Each row was made from one walk, in order. Every step used is in the known rows, and no mark comes twice. Write each row's walk.
Each row is shifted at random along 6 fixed directions that mean nothing.
Known rows:
kuru zike duze tume pipak vifabiv sedez: [  87  163  -68  136   -2  -39   43   22 -121  -15  -56 -294 -204   17
  112  103  -60   68   88  492  267   81   90 -165 -154 -251 -183   41
 -139  265  388  150  -23  -65   77  433    8 -130 -172    3   86 -109
 -144  355 -101  146   70 -245 -133 -117  248  222  181  171  124 -132
 -216  134]
zezet luvom duze babil: [-102  -34 -114   72  102  168  -87 -208   41  227   42 -234 -128  -33
  -76   29 -124   69   65   30   26  -28  -13 -185  -45 -147   22   -3
  -19   90 -141   46  -90   40 -124   58  186  103 -119   -6   34  -82
   57   26   84   87   79  178  -14  -20    7  -57  141  109  -82  -83
   55 -103]
babil zezet buli vifabiv: [ 116  -37  -78   64  219   -1  -51  -76   -9  138 -170  -46 -182  -14
  215   51   83   80   34  168  -38 -206  -82 -144   57 -199  -97  139
   28   35  -35  150   57   10  110   71  -68  167   22  132 -153 -100
 -170   79  -61  -29  -27  -53 -316 -129  -36  -79   51  207   23  140
   12  -67]
duze tume babil zezet luvom sedez pipak vifabiv buli kuru zike: [  25  262  505  -23  141 -191   38 -309 -169   81  252 -619  362 -293
  -40  -85 -150   37 -271  107 -295 -228   10  259 -162 -278  -53  -32
  177  114 -296  164 -206  -19 -237 -143  198  292  -65 -204  211  104
  184  446  -83   16  229  300  158 -187 -331   78  353  -48  138 -501
  383   74]
luvom duze babil zezet kuru zike sedez pipak vifabiv buli: [ 117  106  182  202  242 -268  -49  -46   -3   55  -39  -12 -152   92
  415   72 -113  347   90  407  159  -30  -78   41  119    1  -67  158
   70  154   55  223  113   46   60  457 -137  220  -40   88   -4   56
   86  107   41  116  -94   39 -233   67   76  284  -68  345   71  -78
 -117    1]
tume pipak vifabiv zike kuru zezet buli babil: [ 207   73  291  101  342 -225   75   68  -79  -29   18   20 -155 -150
  220 -148   27   87 -179  420   39  -59   19   66 -232  -95 -266   48
   29  238  264  308  114  -56  345  263 -183  245   50  -11  -37   50
 -218  120  -86  156  -47 -314  -32   83  -14  176   91   98  154  235
  -85  118]
vifabiv luvom duze tume babil zezet buli: [ -46   41  294  120  207 -111 -166  -71   69   98   17  -72 -174 -165
   27  -52 -173  199  -85  190   23 -124  168   45 -121   -2 -171  221
 -118  148  -75  277   15   65  101  105  -39  270 -123 -141  -39  -66
  -43  145    2   67   22 -259   84   68  -58  123  100   57  -37   42
   88  -70]
buli babil zezet vifabiv sedez luvom: [ 189   68  139   43  160 -262  -22 -206   77   83 -229  258  -22   40
  288 -230  148  -36  -80   34    4 -180 -175  -76   19  -95  -23   78
  232   99   80   34  -25  211  254  301   42  221   98  273   49  -61
 -349  -74  181 -112 -182   67 -175   47 -150  -60   45  385  -21  269
 -339 -208]
buli vifabiv luvom duze babil zezet: [  54  143   73   75 -315  122  -39 -229   13  234  -58 -166  132  203
 -164 -149   55 -277   75 -104  341   40  159 -290  -63 -250  228  -79
  -63   19   83 -119 -119  203   33  394  437    1 -240   55  484  -87
 -310  225  235  -34  -84 -194  266   -6  -34   73  333  288  -89 -114
 -435 -316]
sedez pipak zike vifabiv: [ 129  313  165  132   64  -78   66  -74   20   22    5   -8  -16    1
  101 -192  132 -118   -2  143  281   28   31 -106 -118  -67    7  -55
  -75   42  271   59   88   54  217  487    3   24 -152  156  192  -38
 -218  171  101  -81  -60 -270   28  100   70  183  194  143   69  116
 -287  -22]
luvom sedez pipak vifabiv buli: [ 142 -114  323   60  444 -353  -95  117 -109  -55  -56  189 -204  -97
  548  126  -53  361  146  423 -133  -92 -120  267  267   60 -103  142
 -155  -90 -200  155   59   -9   64  279 -360  310   43   38 -130  195
  247   63   31  166 -182  173 -159  151  -38  189 -149  173  183   64
  210  133]
duze babil zezet vifabiv buli: [ 178 -216  -91  164  551 -289  -91  -36   38   24 -103  178 -459  -45
  594  123  -97  517   27  407 -157 -147 -294  -32  129   38 -316  272
  220  318   29  364  205  -37  218   41 -428  289  318  106 -555  -84
  -79 -152 -138  282  -34  203 -485  -69  -10 -110 -110  198   29  344
   25   48]
tume babil zezet vifabiv sedez luvom: [  46  -30  426   17  336 -152  -70 -154 -137   92   53  174   61  -73
  229   -6  -99   -8  -55   53 -245 -302  -69  225  297  116  131  -89
  -48 -139 -334   23  -46  230  -69   15   39  314   84  -11   85  191
  132   73  185   23 -210  278   -3   83 -244   32  -47  324   99  -94
   95 -153]
luvom duze babil zezet buli: [  -8   38  115  194  332  -30 -120  -53  237  121 -127  -64 -330  -96
  196   64 -117  287  111  273   85  -99   39  -72 -123  -13 -180  362
  -75  136 -131  274  123   12  129   99 -198  340  -49  -48 -241  -21
   -6   21  -50   25   17 -178 -117   14    3   18  -64   46  -94  171
  172  -15]
babil zezet kuru zike sedez pipak: [  73 -179 -235   88  175  -10    9  118 -191  218 -298 -282 -247   50
  116  235 -123  244   25  410  245  112   90 -243 -179 -391 -374  237
  -95  222  286  124   59   81   -6  383  -28  -22 -250   65 -118 -159
  -92  158 -263  -23   67 -263 -473 -103  375    9  -35   87  166  170
 -115   46]
babil zezet luvom duze pipak zike kuru: [  46  210 -119  131   12 -117   63 -282 -112  188  264 -311   80 -135
 -142 -291   82   14 -297 -147    8  -65    2 -168 -129  -84   38 -165
  295  329  153  217   71  -22  130  154  172   16  -50   31  105 -254
 -176   61   28  215  147   58   85   59   86  -12  426    3   95  -64
 -286 -194]
kuru zike duze babil zezet luvom zupo vifabiv buli: [  -8   87 -209   68   -5 -215   55 -350  -88  214  279 -312   50  155
   71 -148   28  158 -162  -64  -63  -78 -184 -143   59  -23  -32 -111
  535  498   52  163   -1 -113   -5  105  247  -25   81  154  -21 -182
  -93   39   24  263   68  526 -312 -160    2   92  397  286   38 -173
 -225 -184]
luvom zupo zezet vifabiv buli babil: [  29  -96  138   -7  124 -201   76   68 -159  247   81 -205   18  -45
  -93 -319    3   10 -269   66  -16  111   30 -155 -291 -198 -171   55
   48  283  147  215  -52  -70  206  226  149  216 -127    0   55  -81
 -233   27  -60  169    0 -225   -6  144  115    9  270  -71   20  247
 -109  -96]
vifabiv sedez pipak zike duze tume babil zezet: [-108   90  150   61   42   86  165 -210 -301  149  300 -686  172 -149
 -264  112 -309  -37 -207  276  -15   40  129    1 -278 -266 -115 -153
  -92  257   23  159  -69  -50 -321    7  280   68 -172 -294  192   64
  127  452 -159  122  325  114  234 -293    0   50  466  -97  209 -422
   97   95]
tume babil zezet vifabiv buli kuru zike: [ 209  202  170  108  159 -464  -33  -74   56   34 -148  426 -100   90
  398 -338  339   47 -202   28  148 -194  -45  -17  101  140 -100  123
  301  279  268  136  136  132  564  422   21  176   69  237   19 -169
 -509 -128  227  -33 -273 -239 -239  250  -50  153   50  479   48  371
 -522 -227]
buli babil zezet kuru zike duze tume pipak vifabiv luvom: [  51  116  235  152  -85   39   14   60 -165   40   37 -267   45 -113
 -196  -92 -165 -120 -123  339  267   84  275  -83 -247 -253  -46   14
 -160  109  293  204  -13  145   66  415  215   21 -239 -158  404  -66
 -186  404   -2  101   76 -550  281   30  158  207  220  133   73 -188
 -287  -54]
vifabiv zezet tume pipak zike duze: [  51  196  -25  139  224 -193  -70 -162   20   -3   15  132 -259  -11
  175 -177  145  172 -169  239   41 -132  -76  -57  -11   45 -130  -90
  128  281  287  296   40 -119  287  252  -27   69   49  223  -13 -146
 -260  -25  106   24  -96  -83 -247   33   24  187  163  395   77  187
 -260   10]
pipak zike kuru zezet: [  28  189   55   96 -146  119  -61  -13  101   74 -125 -170  -22   83
  -98 -144   53  -67  113  131  520  124  245 -201 -242 -132   68   66
 -316   42  222  -72  -30  157  122  538  215  -76 -356    2  322  -65
 -196  202  109 -134  -14 -529  162  125  191  183  133  100  -11   56
 -307 -154]
zike kuru zezet vifabiv sedez: [  90  -61   76   42  270 -127  -62   46 -122  -27 -142  -81 -183  -62
  186  -20  -89  175  -35  320  -22  -69  -10  -26 -183  -99  -97  126
 -134  162   78  161   37   73  165  190 -151  161  -30   17  -41  -34
  -63   74 -114  151  -70 -149 -111   36   98   41  -87   29  106  221
   11  -21]
duze tume pipak zike vifabiv: [ 203  173 -183  170  316 -245  152 -119 -191   48  202 -181 -196 -195
  189 -126  139  110 -295  192 -105 -146 -153  -98  -45  -50 -290 -121
  341  433  381  336  171 -193  280   80 -227  -69  205  122 -352 -300
 -254   98 -185  380  119  103 -298 -113   85   -6  361   27  202  114
 -220  146]
sedez pipak vifabiv zezet buli babil: [ 266 -205  139  152  404 -369   82   58 -162   16   -8  227 -227  -51
  427 -101   44  205 -197  347 -130  -68 -269   21   31  -90 -297   24
  254  234  187  340  155  -69  303  262 -229  249  242  158 -215  -17
 -201  -95  -16  236  -90   88 -241   60    7  -27   97  285  145  335
 -198   31]
duze babil zezet luvom sedez pipak: [  44 -307  -85   74  276  -20    0  -91 -239  335    2 -183  -61  -30
  130  175 -117  172  -17   89 -157  -65 -109  -88  212 -221 -139  -23
   79   71 -192   61  -22   69 -182   61   46  102   25   23 -164  -36
  158   48  -28  192   -9  368 -280  -58   75 -126   82  163  122  -32
   58 -112]
zike vifabiv zezet buli babil: [ -22  367  384   89   66  -55  -86 -202  231  -56  -72  250   91   53
   74 -317  163 -195   19   10   42 -236   -6    9  -31  162  330  -54
  -59 -196  -83   19   29  150  251  276  103  282    5  237  328  125
 -192   41  346 -275 -283 -166  188   79 -316  262   28  416 -100  120
 -144 -210]
kuru zike duze pipak vifabiv sedez: [ 172  194 -174  164  226 -275   90 -258   37 -157   -7 -183 -291  -18
  431   82   37  256   89  395 -115 -146 -289  -50  -58  -66 -147   23
  377  379  169  212  104 -163  139   91 -240   16  251  151 -176  -34
  -74   80 -161  244   53  474 -329 -298  -17   68  147  236  148  -69
  -69  224]
zupo zezet vifabiv buli kuru zike sedez pipak duze: [  64 -196   27   24 -105 -125  178  220 -622  205   87 -211   97  109
  -36   44 -145  -34 -162  317  166  102   89 -108   66 -299  -79 -201
 -146  114  297  125   25   24  -63  576  281  -85 -273  -69  320  -30
  -29  279  -10  251  -11 -224  -84   60  411  243  226  253  262 -186
 -360 -136]
tume pipak duze babil zezet luvom zupo vifabiv zike: [ 170  125  139   53  233 -260  -32 -299  138  213  113  -19 -155  -43
  248 -154   59  159    8  126   48 -122 -141  -53   99  -79 -130  -33
  269  310   16  222  -99  -42  135  186   28  190   98   78  -18  -55
 -165   45   82  177  -33  167 -191   68  -25   61  140  276  -75  -29
  -35  -13]
kuru zezet buli vifabiv zike pipak duze babil: [ 355   97 -407  201   24 -184  208 -321    9  157  -15 -115 -321  241
  320 -154  231  108 -156  246  244    0 -357 -500 -209 -405 -398 -107
  652  747  708  280  112 -255  419  408   51 -131  187  354 -175 -363
 -672  -63 -108  250   79  136 -505 -243  131  -48  459  432  -22  286
 -658  -35]
duze tume babil zezet kuru zike sedez luvom: [  14  191   88  121  188 -196  -30 -227  -28  126  -26  -33   50  -82
  125 -114   37   83 -177  -11  -32 -296   -2   48  114   90  -30   30
  224  106  -22   93   52  232   46  170   39   32   36  119  -65 -155
  -27   83   77  -21  -56  140 -194  -51  -88  114   48  320   83  -64
 -169 -170]
kuru zezet vifabiv buli babil: [  83 -104  153   98   61   37  -55  171   30   76 -281   13 -239  109
  138    1  -78   48  119  392  321  105  103 -208 -220 -254 -171  246
 -254   74  230   95   10   83  216  459   70  124 -211   35  127   17
 -251  114   -7  -79  -93 -540 -106   81  163  108  -11  227  -58  277
 -213  -85]
luvom duze babil zezet tume pipak zike vifabiv: [   5  195  -42  183  114  130  192 -222 -323  309  428 -652  103 -110
 -290  -75 -105 -108 -378   36  -82  -31   42 -198 -156 -244  -80 -291
  238  388  156  285    6 -201  -91  -75  300   54  -84  -96   23 -152
  -88  286 -156  337  222   78  -42 -130   77  -41  562  -23  142 -312
  -87    7]
zupo luvom sedez pipak vifabiv: [  57  -95  253  -45  113  -29   64  -32 -215  169   57 -371   62 -200
  -28   97 -250    5   72  197  -82   56   88   79  -72 -335 -102  -31
 -186  -68 -223   20 -173   83 -256  100   34  153 -222 -165   99  153
  242  298 -139  162   96  108  104   14   41  -19  128 -176  126 -247
  327   91]
zezet vifabiv luvom sedez pipak zike duze tume babil: [ 224  -91 -232  119  291 -281  -53  -55 -163  262  -25  183 -411  137
  418  -28   64  293  -31  362  155   34 -211 -196  282 -115 -293  -63
  158  379  447  214   22  -68  240  577 -156  -53   24  298 -178 -253
 -211  -40  102  324 -143  111 -556  159  258  235  126  493  103  240
 -512   38]
zike sedez luvom duze pipak vifabiv zezet: [ 144  319  188   89  202 -121   35 -513   36    7  132 -364   11 -103
  199   26  -90  112   18  129 -265 -310 -229   76  -41 -143  105 -184
  307   60 -211  170  -50  -50 -157 -128 -123  175  193  129   39  113
  165  210  -71  108   67  663    3 -336 -356   35  247  145   75 -308
  250  128]
tume pipak zike kuru zezet buli: [ 118  284 -134   92  157  -19   74 -313   12  174   82 -179  -93   59
  119 -108  192   56 -135   34  165 -135  -72 -184  -61 -168 -136 -188
  252  293  223   75    4 -107  131  181  187  -76  -38  236  -62 -177
 -230   56   60  -25   40   88 -316  -20   26   43  292  224   67   11
 -185  -24]
buli zezet kuru zike vifabiv: [ -16  170  233  123  226  -65  -79  -37  -22  -55  -62    8  -27  -45
  138  -47   54  -10   -5  143 -172 -335    1  141  105  151  203   31
  -56 -174 -207   85  107  112  100   44 -104  174   53   65  148   89
  106  136   59  -52 -199   36  -93  -78 -133  238  -95  310   94  -34
   65  -56]
zezet tume pipak zike sedez luvom zupo vifabiv buli kuru: [  69 -133  179  -89  322 -392  -90  247 -423  150  109  126   27 -159
  245  -76   36  201 -147  300  -94 -129    7  259  373  -12  -67  -81
 -169 -134    0  193  -88   41   -3  504  -53  133  -96  104   36  -12
  157  207  174  230 -171  -29 -246  227  168  385   -4  250  277  -85
   -5   30]
zike duze tume pipak: [ -20  229   13  152  253   -7   66 -136  -75   -4   45 -130 -161 -232
   15   14   31    3 -110  195  -49 -199   90  -18 -111    8 -119  -41
    3  103   65  256  175   -3  137   22 -131   -1   49   26 -104 -137
  -39  177  -58  110   62  -65   48 -134   -9   67  144   24  131   32
   46   67]
pipak vifabiv buli babil zezet kuru zike duze tume: [ -90  169   46  141  -69  101  -46 -110   -4   11   22 -365   44   28
  -59   19 -187   81   36  343  206   17   92  -94 -145 -155   99   99
  -61   80   50  152  -11   83 -122  293  239   78 -176  -55  284  -19
   13  323   36  -34  154 -146   97 -156   26  195  172  241  -13 -328
 -122  -55]
tume babil zezet buli kuru zike duze pipak: [  86  -35   28  251  333 -247   26   86 -163   61  -41  392 -234    2
  374   69  186   87  -34  229  -31 -331   -2   91  439  276  -26   12
  131  -34   -3  225  368  128  306  297 -162   69  209  112 -100  -31
  -33   -6  190  169 -287   -9 -247   58   92  282  -91  581  230  100
 -294 -135]
vifabiv zezet buli kuru zike duze tume: [-170 -116  -60  105   31  -52  -33  185 -347  -22   59 -379  -51  -90
 -137   63 -175  171 -198  357  -20  -46  149   -5 -204  -71  -83  110
 -174  161   96  289   95  -31  -34  200   69    4 -121 -156   89 -154
   64  306  -85  176  153 -184   35 -197  211  249  192   72  206 -109
  -55  -53]
tume babil zezet luvom: [ -23 -108  196   44  184  110 -153  -97   21  192  -53  148  -60  -72
   22   19  -52  -40   70   24    2 -175  110   12  213   14   77   -4
 -211 -165 -245   -5  -43  235  -29   79  128  193  -93  -55  107   81
   23   36  165  -79 -152 -111   33  125 -101  -12  -50  287  -15   10
   54 -207]
zupo vifabiv luvom sedez pipak zike duze babil zezet buli: [ 125   19  150  117  126 -386  -15   38  -49  151   46  120 -177   32
  288 -134  -98  249    7  326  203   97  -21  -21   65  -20 -212  124
   17  282  244  247   74   17  202  606 -147  162 -101   47  -38  -30
 -122   92   79  251 -100 -154 -163  222  212  302  117  215   57  132
 -330  -83]
zike duze babil zezet vifabiv: [ 142  -11 -107  244  322 -105   -3  -64   10   95  -61  235 -314    2
  301  -61   53  132  -23  195   29 -142 -131 -168  139  133  -45   80
  153  218  143  296  296   81  327  225 -255  147  203  153 -240 -152
 -208 -121   34  258 -144  -65 -204   58   88   -6  -49  304   16  325
 -304 -166]

Which walk is each row?
[ 132   50  156  243  236  -39   52   46 -145  -15   96 -257 -254  -78
   93   42 -167  121 -112  506   52  -35   -4  -86 -194 -173 -267  -17
   21  336  306  387   73 -151  160  199  -66   90    6  -80  -12  -41
 -127  244 -177  278   41 -247 -138 -117  133  140  160  210   87  -26
  -72  144]  kuru zike vifabiv zezet tume pipak duze babil
[ 101  431  253   77  202 -173  175 -497    4   51  197 -268   70 -171
   92 -240   18  -82 -264   33 -110 -192 -211  -67 -220 -187  -76 -217
  368  350   74  190  -87  -58   77   13  203  162   83   85   77 -101
 -197  120   50   60  157  301   81  -64 -192 -109  329  102  -25 -152
  -14   33]  zezet vifabiv sedez pipak duze tume babil
[ -31  304 -252  -33  -36  -47  -69 -405   93  238  -80 -343    5  245
    0 -220  190   82  -14  -61  206  -17  -41 -294 -164 -227    9  -73
  268  284  124  -25 -206   29   24  263  360 -126 -149  393  135 -256
 -214  100   80 -129  -17  199 -399 -100   78  124  225  280  -56   -5
 -185  -90]  luvom zupo vifabiv zike kuru zezet tume
[ -67   22   -3  -65   71  -47  -36 -290 -116  326  228 -188   44   62
 -109 -132  -23  -18 -111  -33  -47  -66   26  -64   87  -33   50 -186
  125  234  -68   91 -124   14  -69   68  270  121  -87   28  187  -21
  -39   98   78  133  -41  248  -98    6  -47  141  272  252   52 -119
  -54 -129]  tume babil zezet luvom zupo vifabiv zike duze
[ 156  207  200  273  164 -243   68   59  -59  -71   97  -39 -173  -92
  197 -165  -22  157 -209  408  172   30   61  -60 -203  -38 -301  120
  134  445  451  452  202 -102  382  393 -109  122  -20  -20  -66 -117
 -316  168  -94  223   15 -471  -70   62  137  188  201  168   96  126
 -312  -11]  kuru zike duze babil zezet tume pipak vifabiv buli
[ -40  -38  -89   -8  -27   65  -74 -160 -240  223  160 -554  166  104
 -207  -34  -76   25 -138  -51    5   17   54 -149  -94 -235  125 -115
   79  177  -34  -25 -161   20 -208   92  399    0 -202   27  297 -130
    5  248  -40  101   56  202 -106 -109   78   56  298   79  108 -265
  -38 -119]  babil zezet kuru zike vifabiv luvom zupo
[ 155   53  113   91  438 -276    2 -101 -161   57   51   -6  -92 -289
  238  -59   32  209 -277  202 -259 -314 -113  155  106  -15 -250  -13
  196  166   51  324   73  -37  101   31 -234  184  144   82 -284  -74
  -38   72 -120  119   -2  100 -349  -74  -72   29   99  158  223   60
   43   60]  babil zezet tume pipak zike sedez luvom
[ 277  408   31  151   -1 -299  212 -241  -86  178    2 -150  149  -32
  132 -352  301 -133 -352    6  205 -128  -52 -216 -141 -256 -197  -62
  453  394  472  194   85   38  346  455  141  -35  -13  246   -9 -321
 -526  170   24   19   41 -209 -183   -5   41   62  364  243   95   68
 -516 -145]  duze tume babil zezet buli kuru zike sedez pipak vifabiv
[ 253   74   52   50  453 -566  -88  -83   49  127 -114  349 -248   93
  561 -291  262  345  -21  219   33  -95 -281   17  209   93 -123   50
  172  192  165  203   28   15  377  534 -311  175  138  411 -153  -98
 -142 -164  178  106 -299  130 -501  276  128  245 -116  366   72  405
 -246    5]  luvom zupo zezet vifabiv sedez pipak zike kuru
[  87  -15  -38  -84  145 -119 -108 -171   99  293  -83 -173  -98  151
  211  -30  -30  200  162  284  107  -42 -194 -103   74 -268  -54   33
   27   62    0   23 -263  -40 -135  389   75  163  -97  256   29   59
    5  126   93  -66  -43  262 -443 -103  -37  227  110  366  -50  -61
    5   71]  pipak zike sedez luvom zupo vifabiv zezet buli babil
[ 150   22   35  286  358 -232  -15 -106  -35  -74  -57  217 -167 -108
  371   38  129  174  -47  271 -157 -390 -186  118  324  161   -3   25
  323   38 -107  285  250   96  195  140 -169  145  333  113  -95  -45
   -6  -19  103  177 -145  214 -223 -128  -41  101  -97  551  116  -56
 -132  -47]  buli kuru zike pipak duze babil zezet tume
[ -68   95  -29  -31   43 -221   64 -103 -244  126  197 -490   81  -14
 -125 -167   19   68 -287   82 -125  -85    4  -14 -253 -129  -53  -36
  228  352   11  226  -48 -158   21   51  199  104  -79   13  137 -127
  -50  204  -83  195  109  202  -95 -142   55  175  346   21  162 -119
   40   -4]  luvom zupo vifabiv zezet buli kuru zike duze
[  31  110  209  -12  103 -196 -135  140  -98  204  -62  128  -43   85
  205 -117  146   69   99  278  133  -99   86   24  338  -28   92  -53
 -323 -175   65   78 -139  -16   99  590   65   81 -214  195  207   72
   -2  231  227  -47 -315 -332 -298  193  158  502  -34  454   66  -48
 -121  -55]  luvom zupo vifabiv buli zezet tume pipak zike sedez
[  23   25   -8   46  260 -300  -81 -199   98   62   21 -127 -163  -41
  176 -129   25  303  -77  196 -121 -181 -140   48 -126  -10 -170  143
  291  285  -59  252    6  -68  111   81 -117  190  149   98 -106  -78
  -28   13   10  152   -4  309 -219 -173  -98  198  111  174   24   75
   86   55]  vifabiv luvom zupo zezet buli kuru zike duze babil
[ 136 -267 -129  -35   64 -327 -156  204 -206  206 -220   99 -170  149
  185 -145  121  184    8  204   89   -4   -4 -112  156 -118  -77  111
  -69  101  221   67  -86   88  212  560  -51  -11 -117  199   90 -166
 -167   17   26  200 -293 -175 -418  137  285  300  -60  364  112  238
 -343 -123]  buli vifabiv luvom zupo zezet kuru zike sedez
[ 159  286  610  131  339 -380   72 -119    6   68  253 -155  -42 -328
   17 -420  -83   66 -338  232  -71 -108   28  119 -359  -26 -273   33
  108  330  182  511   42  -43  316  220 -237  299   17 -107   59  -28
 -135  205 -112  213   48 -263  209  105  -60  225  238  -82    0  142
   55   74]  sedez luvom zupo zezet vifabiv zike pipak duze tume babil
[  37  235  221  124  -20   37   98 -119   74  111   64 -299 -105  -46
 -141 -179 -233  -42   12  343  294  196  109 -271 -486 -291 -132   -1
 -151  285  342  250  -35    4  116  374   84  140 -226 -133  249   28
 -238  235 -102   64  124 -457  229   11  153  113  231  -46 -125   35
 -126   15]  zupo zezet vifabiv zike pipak duze babil
[ 220  -60  -78  106  367 -431  143 -223 -226  154  248 -184  -39 -132
  189 -313   68  191 -497   -9 -294 -116 -325  -89 -169  -50 -244  -32
  611  668  216  406  135 -136  280   38 -148  220  302  137 -307 -289
 -278 -114 -132  503   73  432 -189  -58  -23 -167  345  -25  156  289
 -236 -120]  zike duze babil zezet vifabiv sedez luvom zupo
[ 141   54  -26  102   33 -200   75  -33 -198   53  -42    8  -72   27
  245  -99  116   17  -73  235  134  -68 -163 -184   62 -249  -89  -58
   58  144  279  171   15  -23  165  541  116  -32  -37  201   79 -229
 -250  154  150  100    4  -75 -138    8  185   86  196  341   52    3
 -373 -124]  zezet buli vifabiv sedez pipak duze tume
[ 125  -45 -223  -10  -46   -1   39 -110 -197  430    4 -294  -66  153
  -49  -95  -19   21  -23  121  209  170  -35 -350  -33 -474 -209 -146
    8  230  338   28 -179  -56  -35  453  169 -115 -299  193   75 -166
 -175  147  -52   85    7  -37 -413   56  283   69  342  163   44   56
 -296  -64]  zupo zezet luvom sedez pipak zike vifabiv
[  80   40 -242   34  151 -172  -32 -313   -2  242   -3 -210 -144  244
  272   32   44  243   42  183   59 -144 -258 -127   91 -197 -115  -18
  409  255   14  113  -77  -21  -76  252   95  -16  100  340  -61 -154
  -18   97  123   92    2  604 -509 -270  -20  173  193  457   16  -87
 -112    5]  sedez luvom zupo vifabiv zezet buli kuru zike duze babil
[ -81  100 -249  -24   75  -76  -98 -315   -7  301  123  -72 -126  133
   49 -134   74   94   14   36   68  -64  -86 -185  190  -11   20 -160
  167  233   83   81 -136   16   -8  271  195  -81  -30  251   50 -212
  -72   52  196  126  -54  317 -308  -11   56  236  208  419  -36  -64
 -214  -88]  zezet luvom zupo vifabiv zike duze tume babil
